Questions about the table below. Counting starts at 0.
1) Read off the entry in the bottom-left corner.
2) Read off the entry just left of the largest entry.
3) Read off the entry in row 1 and column 1.
4) Read off the entry at row 1, column 2.
5) Read off the entry at row 0, column 2.
6) Read off the entry at row 1, column 0.
[[  4  43 -18  25   0  11 -24  -4   5   0   1 -15   5]
 [ 17  -1   2   0   0   0  29  -1   2  13  14   0  -3]
 [  0   1   0  -3   3   0  -7   0   0   7   3  -4   2]
 [  0  -3  31  -1   7   4  14  33   0   0 -32  37  -5]
 [  0   2  -4  -1   2   0  -6  -3   5  -7   1  -2  -1]
 [ -9   0  -8   1   2  -1  -6  -3   0  -1  -2  11   1]
 [  0   1  -2  -4   3  -7   4  -1   5  14   3   2   1]
 [  0   5   0   5  -2   1 -14  -5  -3 -16   2  -8   3]
 [ -2   3  -8  -5   3   1 -12  -2   3   0   0  -5   1]
 [  1   0  -9   0   2  -1   5  -1   0  -1   3   1   2]
 [  0   4  -8   2   0   2 -14  -3   4 -10   2  -7   0]
 [ -1  -9   2   0  -6   0  11   0   0   0   9   0  -4]
 [  3  -2  -4   3   0   1 -12   1  -3  -4  -6  -1   0]
 [ -2   0   0   0   2   1  -1  -2   3  -3   1  -2   1]
 [  2   3 -20  -1  40  17 -19  -5 -12   0  -9  -7  38]]
1) 2
2) 4
3) -1
4) 2
5) -18
6) 17

arr =
[[20  9  7 15 19  5  5 21 11 12 16 13  9  8 21]
 [ 5 21 11 12 36  3  9 12  8  5 36 22 10  6 11]
 [13  6  9 22 23  5  5  7 13  6 25  9  6 19 10]
 [16 18  6 12 18  7  9  7  5  4  9 16  6 18  5]
 [14 11  7 15 23  4 26 16  7  7 26 27 10  9  5]
 [ 6 11  4 17  8  4  7 21 12  8 18 21  7 11  7]
 [13  7  9 47  7  8 10  5  9 11 16 10 11 11  7]
 [12  5  9 11 18  6 12 15  7  7 32 34  7 14 11]
 [16 11  7 22 26  8  7 16  7  5 11 46  9 12 15]]
Counting starts at 0.
Find the entry in the top-right corner.
21
Find the entry directly below the largest entry.
11
Find the entry just left of the smallest entry.
36
Find the entry directly below the smallest entry.
5
Find the top entry of the column that holds the smallest entry.
5
The entry in the bottom-left corner: 16
Find the entry in the top-left corner.
20
The entry at row 0, column 1: 9
The largest entry is 47
Find the entry at row 2, column 0.
13
Find the entry at the centre.
16
Find the entry in the bottom-right corner.
15
The entry in row 1 and column 2 is 11
Find the entry in row 0 and column 2.
7
The entry just left of the centre entry is 26
The entry just right of the centre entry: 7
The entry at row 2, column 2 -> 9
The entry directly below the centre entry: 21
The bottom entry of the column that holds the largest entry is 22
Find the entry in row 1 and column 0.
5
Find the entry at row 2, column 1.
6
Find the entry directly above the centre entry.
7
Find the entry in row 1 and column 1.
21
The entry just right of the smallest entry: 9

Read these off the grid that follows.
1) Report the 3rd smallest entry.
2) Report the first entry in reading order.
3) Report the entry just right of the largest entry.
[[-25, -65, 72, -90, -341, 74, 782, 150, 420], [-200, 240, -285, 411, 102, 333, 554, 577, -267], [618, 545, 61, -136, 711, 50, 328, 301, 424], [209, 203, 566, -217, -231, -341, 171, 16, 96], [373, 236, 199, -268, 657, -38, 464, 82, 19], [377, -362, 161, 493, 318, -41, -50, -241, -384], [-541, 131, 133, 62, 463, -323, -153, 297, 442], [820, 391, 553, 74, 24, -204, 449, 51, 496], [605, 539, 132, -12, 538, -319, 319, 92, 152], [71, 311, -103, 485, 249, 318, 360, 754, -136], [6, 619, 236, 630, -60, 242, -110, 23, -142], [353, -273, 202, 364, 421, -164, -283, 706, -24]]
1) -362
2) -25
3) 391

Questions about the array below.
1) Read off the largest entry.
2) Read off the entry just right of 409.
3) Read off the entry just left of 499.
4) Read off the 5th entry in reading order.
5) Read off the entry just right of the largest entry.
((306, 558, 505, 579, 226, 578, 552, 523, 324, 508, 314, 604, 518, 502), (460, 458, 351, 438, 418, 557, 728, 210, 499, 396, 598, 540, 409, 401), (395, 360, 484, 430, 262, 665, 374, 367, 303, 314, 462, 330, 302, 322), (400, 223, 314, 440, 600, 192, 159, 367, 657, 326, 703, 235, 367, 334), (271, 521, 478, 629, 490, 86, 191, 806, 525, 636, 265, 543, 677, 620))
1) 806
2) 401
3) 210
4) 226
5) 525

Read these off the row that follows.
1) Give the 3rd entry from the right.
2) Give the 2nd entry from the left.
3) Give the third entry from the left.
4) Give the first entry.
5) Give the fourth entry.
6) Give the 1st entry from the right.
7) Give the entry just left of -0.1.
8) Give the entry just left of 0.6.
[-1.6, -1.2, -0.2, -1.1, -0.7, -0.1, 0.6, -0.6, 0.1, 2.0, 0.1, -0.2, -0.6, 0.3, -0.5, -0.2]
1) 0.3
2) -1.2
3) -0.2
4) -1.6
5) -1.1
6) -0.2
7) -0.7
8) -0.1
